Below is a small trained network, with its code and all its weights. Each question gives an input and a class and asks what happens when units are switched off, that is, made to give their printed mean instead of their output.

import numpy as np


def w(rows, s, z=0):
    codes = np.array(rows[::2]) - 128.0
    scale = np.full(codes.shape[1], s)
    scale[-1] = z or s
    return codes * scale


def f(y):
    return y / 2 * (1 + np.tanh(0.7978845608 * (y + 0.044715 * y**3)))


def log_softmax(a):
    a = a - a.max(-1, keepdims=True)
    return a - np.log(np.exp(a).sum(-1, keepdims=True))


def net(x, mask):
    res = np.array(x, float).reshape(1, 6) / 4 @ E
    y = f(res @ A[0][:, :-1].T + A[0][:, -1])
    res = res + np.where(mask, y, B[0][:, -1]) @ B[0][:, :-1]
    return log_softmax(res[-1] @ U[:, :-1].T + U[:, -1])


A, B = {}, {}
E = w([
[145,181,107,222,87,77,222],'x0',
[191,172,91,74,199,166,139],'x1',
[193,241,153,136,148,114,127],'x2',
[114,98,82,138,16,51,99],'x3',
[136,152,207,174,109,119,67],'x4',
[144,119,152,2,68,117,183],'x5',
],0.0084)
A[0] = w([
[30,42,131,151,64,70,131,245],'N0',
[130,111,47,61,89,85,221,185],'N1',
[107,122,80,144,51,79,188,208],'N2',
[77,113,101,247,115,125,67,197],'N3',
[159,152,112,114,244,202,159,173],'N4',
[122,88,179,80,108,112,55,191],'N5',
[184,225,248,220,103,124,103,193],'N6',
[107,95,114,62,94,151,76,143],'N7',
[161,96,117,56,101,120,82,153],'N8',
[191,188,234,111,104,115,168,160],'N9',
[107,150,17,122,58,90,243,158],'N10',
[65,27,158,198,69,156,73,149],'N11',
[135,113,134,1,196,192,108,252],'N12',
[97,86,114,62,102,168,64,202],'N13',
[137,80,103,10,103,154,86,170],'N14',
[140,183,30,197,187,102,71,165],'N15',
[135,111,113,78,220,231,176,145],'N16',
],0.0081,0.0043)
B[0] = w([
[84,22,133,130,115,90,129,246],'N0',
[179,32,109,29,119,163,106,205],'N1',
[137,70,62,109,127,105,166,208],'N2',
[102,132,77,250,95,23,151,220],'N3',
[83,151,106,185,213,255,72,206],'N4',
[104,135,180,112,81,92,144,189],'N5',
[99,218,107,90,215,85,221,237],'N6',
[144,178,190,95,56,89,123,179],'N7',
[198,141,189,103,51,123,94,172],'N8',
[73,128,158,24,208,143,180,185],'N9',
[179,64,21,33,105,143,131,215],'N10',
[37,83,154,208,126,35,107,218],'N11',
[126,168,189,122,102,201,31,229],'N12',
[114,131,197,136,62,121,111,202],'N13',
[151,137,213,73,70,136,85,207],'N14',
[231,205,59,194,88,115,144,199],'N15',
[66,78,114,161,152,226,27,194],'N16',
],0.0076,0.011)
U = w([
[163,131,254,78,43,131,90,82],'0',
[103,111,126,167,169,246,50,203],'1',
[49,49,129,212,89,28,140,1],'2',
[243,195,64,219,115,93,157,101],'3',
[209,13,40,44,79,133,142,78],'4',
[103,189,150,68,196,116,223,247],'5',
],0.0082,0.0008)

Each question gives the input, the list of numbers given to net, and the class t.
The units are the neurons (one row each of A and B). Each row of codes is followed by its name. A weight is (code - 128) times the scale printed after its matrix; where a second scale follows, it is the last column's (A, B and U).
mask holds one flag per neuron, in row order. A switched-off neuron (its flag False) gives its mean, the last column of its row in B, instead of its output. The means were averaged over made-up inputs and are rounded, as every weight is.
A unit's drop is (log p(t) with every unit on - log p(t) with that unit switched off) / (log p(t) with every unit on - log p(t) with every unit switched off).
The circuit of an input: a set's keep is (log p(t) with only the set's units on - log p(t) with every unit switched off) / (log p(t) with every unit on - log p(t) with every unit switched off). Starting from the 12 units with the biggest drops (on a tie, the unit counted first), units are removed one at a time, each time the one whose removal leaves the highest keep (on an exact tie, the one counted first), for as long as the keep stays at least 0.8.
units of the circuit, in order: the units of the circuit, biggest drop first
k most important neurons: the k neurons with the biggest drops, biggest first
drop when u is switched off: that unit's drop, to one decimal
input [-8,-2,-4,-7,3,1], class 0: units of the circuit, in order => [N14]
input [8,0,-1,0,6,4], class 5: units of the circuit, in order => [N6, N9]
input [3,2,8,0,-6,1], class 4: 2 most important neurons => [N10, N1]
input [5,-2,6,-5,-8,-1], class 1: 2 most important neurons => [N4, N16]
input [6,7,1,-7,7,-1], class 5: 2 most important neurons => [N6, N9]
input [-5,8,-7,-5,-8,5], class 1: 2 most important neurons => [N16, N4]
input [2,2,0,5,-7,-7], class 4: 2 most important neurons => [N10, N6]
input [5,-2,-3,-8,-6,-6], class 1: 2 most important neurons => [N4, N16]
input [8,0,0,2,-2,-3], class 4: 2 most important neurons => [N10, N2]
input [6,5,-5,1,5,-1], class 3: 2 most important neurons => [N11, N0]
input [7,-6,-2,6,5,8], class 4: 2 most important neurons => [N10, N1]
input [8,7,-4,-2,4,5], class 4: 3 most important neurons => [N10, N1, N6]
input [-5,5,7,2,6,-8], class 3: drop when N15 is switched off => 0.2
input [3,4,6,-6,-8,8], class 1: drop when N4 is switched off => 0.1
input [-3,1,5,-4,7,3], class 5: drop when N6 is switched off => 0.4
input [-6,7,8,1,-5,2], class 1: most important neuron => [N4]
input [-1,5,8,1,-6,3], class 1: drop when N4 is switched off => 0.1
